Here is a tiny trained network, its code and every weight. The questions are about switching its units off for an input and a class, where a switched-off unit gives its printed mean instead of its output.

import numpy as np


def w(rows, s, z=0):
    codes = np.array(rows[::2]) - 128.0
    scale = np.full(codes.shape[1], s)
    scale[-1] = z or s
    return codes * scale


def f(y):
    return np.maximum(y, 0)


def log_softmax(a):
    a = a - a.max(-1, keepdims=True)
    return a - np.log(np.exp(a).sum(-1, keepdims=True))


def net(x, mask):
    res = np.array(x, float).reshape(1, 3) / 4 @ E
    y = f(res @ A[0][:, :-1].T + A[0][:, -1])
    res = res + np.where(mask, y, B[0][:, -1]) @ B[0][:, :-1]
    return log_softmax(res[-1] @ U[:, :-1].T + U[:, -1])


A, B = {}, {}
E = w([
[58,70,241,243],'x0',
[28,221,15,212],'x1',
[227,214,149,254],'x2',
],0.0099)
A[0] = w([
[193,175,70,57,120],'neuron 0',
[235,201,140,157,103],'neuron 1',
[65,151,170,84,97],'neuron 2',
[110,84,139,187,83],'neuron 3',
[195,95,126,61,98],'neuron 4',
[28,35,132,82,104],'neuron 5',
[221,110,171,142,130],'neuron 6',
[80,192,101,142,146],'neuron 7',
[153,94,101,145,231],'neuron 8',
[164,153,56,67,94],'neuron 9',
[145,120,174,81,196],'neuron 10',
[113,148,90,183,82],'neuron 11',
[57,151,131,153,92],'neuron 12',
[53,42,212,217,95],'neuron 13',
[91,89,97,77,94],'neuron 14',
[162,17,128,144,83],'neuron 15',
[53,93,86,75,95],'neuron 16',
[178,60,136,134,85],'neuron 17',
[88,229,96,94,103],'neuron 18',
[232,187,63,64,104],'neuron 19',
[112,117,165,136,104],'neuron 20',
[183,117,175,90,69],'neuron 21',
[62,147,83,166,57],'neuron 22',
[8,121,45,130,135],'neuron 23',
[75,64,82,63,106],'neuron 24',
[172,177,151,149,110],'neuron 25',
[25,186,69,175,85],'neuron 26',
[80,175,124,140,124],'neuron 27',
[176,107,144,126,252],'neuron 28',
[184,97,166,105,88],'neuron 29',
[158,64,158,116,129],'neuron 30',
[192,66,154,102,94],'neuron 31',
[107,94,173,164,145],'neuron 32',
[110,110,100,94,120],'neuron 33',
[128,84,157,77,116],'neuron 34',
[212,178,141,192,107],'neuron 35',
[89,128,102,57,105],'neuron 36',
[105,78,102,118,179],'neuron 37',
],0.014,0.015)
B[0] = w([
[38,69,207,178,237],'neuron 0',
[157,185,140,176,214],'neuron 1',
[162,169,155,141,155],'neuron 2',
[114,128,175,138,157],'neuron 3',
[141,103,132,134,209],'neuron 4',
[172,211,139,165,225],'neuron 5',
[177,132,103,131,213],'neuron 6',
[181,92,86,104,193],'neuron 7',
[46,135,17,144,221],'neuron 8',
[78,99,222,154,209],'neuron 9',
[142,112,61,132,229],'neuron 10',
[191,124,145,111,159],'neuron 11',
[153,95,141,118,157],'neuron 12',
[34,97,221,188,230],'neuron 13',
[156,158,137,153,185],'neuron 14',
[178,112,149,112,177],'neuron 15',
[172,147,129,179,201],'neuron 16',
[215,103,147,125,169],'neuron 17',
[183,89,134,80,192],'neuron 18',
[70,106,196,178,249],'neuron 19',
[111,108,157,144,149],'neuron 20',
[249,98,150,89,180],'neuron 21',
[198,102,137,93,164],'neuron 22',
[168,89,104,123,225],'neuron 23',
[151,188,133,167,219],'neuron 24',
[171,179,123,117,172],'neuron 25',
[197,108,109,110,207],'neuron 26',
[156,96,113,99,164],'neuron 27',
[78,123,45,153,254],'neuron 28',
[199,105,128,109,185],'neuron 29',
[168,107,110,119,200],'neuron 30',
[214,86,121,125,202],'neuron 31',
[92,126,138,152,186],'neuron 32',
[135,161,144,185,170],'neuron 33',
[158,125,100,101,195],'neuron 34',
[172,195,112,189,209],'neuron 35',
[133,175,161,161,193],'neuron 36',
[110,158,79,155,194],'neuron 37',
],0.011,0.017)
U = w([
[170,251,154,145,100],'0',
[185,79,127,105,73],'1',
[111,108,208,139,169],'2',
[96,137,41,128,243],'3',
[97,160,138,91,82],'4',
[131,154,129,72,89],'5',
[115,170,118,85,86],'6',
],0.022,0.011)

Each question gives the input, the list of numbers given to net, and the class t.
The units are the neurons (one row each of A and B). Each row of codes is followed by its name. A weight is (code - 128) times the scale printed after its matrix; where a second scale follows, it is the last column's (A, B and U).
mask holds one flag per neuron, in row order. A switched-off neuron (its flag False) gives its mean, the last column of its row in B, instead of its output. The means were averaged over made-up inputs and are rounded, as every weight is.
A unit's drop is (log p(t) with every unit on - log p(t) with that unit switched off) / (log p(t) with every unit on - log p(t) with every unit switched off).
The circuit of an input: a set's keep is (log p(t) with only the set's units on - log p(t) with every unit switched off) / (log p(t) with every unit on - log p(t) with every unit switched off). Starting from the 12 units with the biggest drops (on a tie, the unit counted first), units are removed one at a time, each time the one whose removal leaves the highest keep (on an exact tie, the one counted first), for as long as the keep stays at least 0.8.
circuit, biggest first: the units of the circuit, biggest drop first
top k neurons: the k neurons with the biggest drops, biggest first
drop when u is switched off: that unit's drop, to one decimal
input [8,6,5], class 2: circuit, biggest first => neuron 13
input [-8,7,-2], class 2: top 2 neurons => neuron 0; neuron 9
input [7,8,-5], class 1: top 2 neurons => neuron 26; neuron 23
input [-2,-8,-8], class 0: top 3 neurons => neuron 5; neuron 24; neuron 36
input [6,0,-6], class 0: top 2 neurons => neuron 5; neuron 0
input [3,1,0], class 3: top 3 neurons => neuron 0; neuron 19; neuron 9
input [0,6,-6], class 0: top 3 neurons => neuron 5; neuron 24; neuron 36
input [-5,0,-5], class 0: top 3 neurons => neuron 13; neuron 24; neuron 36
input [0,8,-7], class 1: top 4 neurons => neuron 23; neuron 26; neuron 7; neuron 18
input [1,-4,-4], class 0: top 2 neurons => neuron 5; neuron 23
input [7,6,6], class 2: top 3 neurons => neuron 13; neuron 5; neuron 24
input [6,1,5], class 2: top 2 neurons => neuron 13; neuron 5
input [-3,-1,-1], class 3: drop when neuron 13 is switched off => 0.4
input [0,-6,-7], class 0: circuit, biggest first => neuron 5
input [-6,3,-7], class 0: drop when neuron 24 is switched off => 0.1
input [-7,3,-4], class 2: drop when neuron 24 is switched off => 0.0
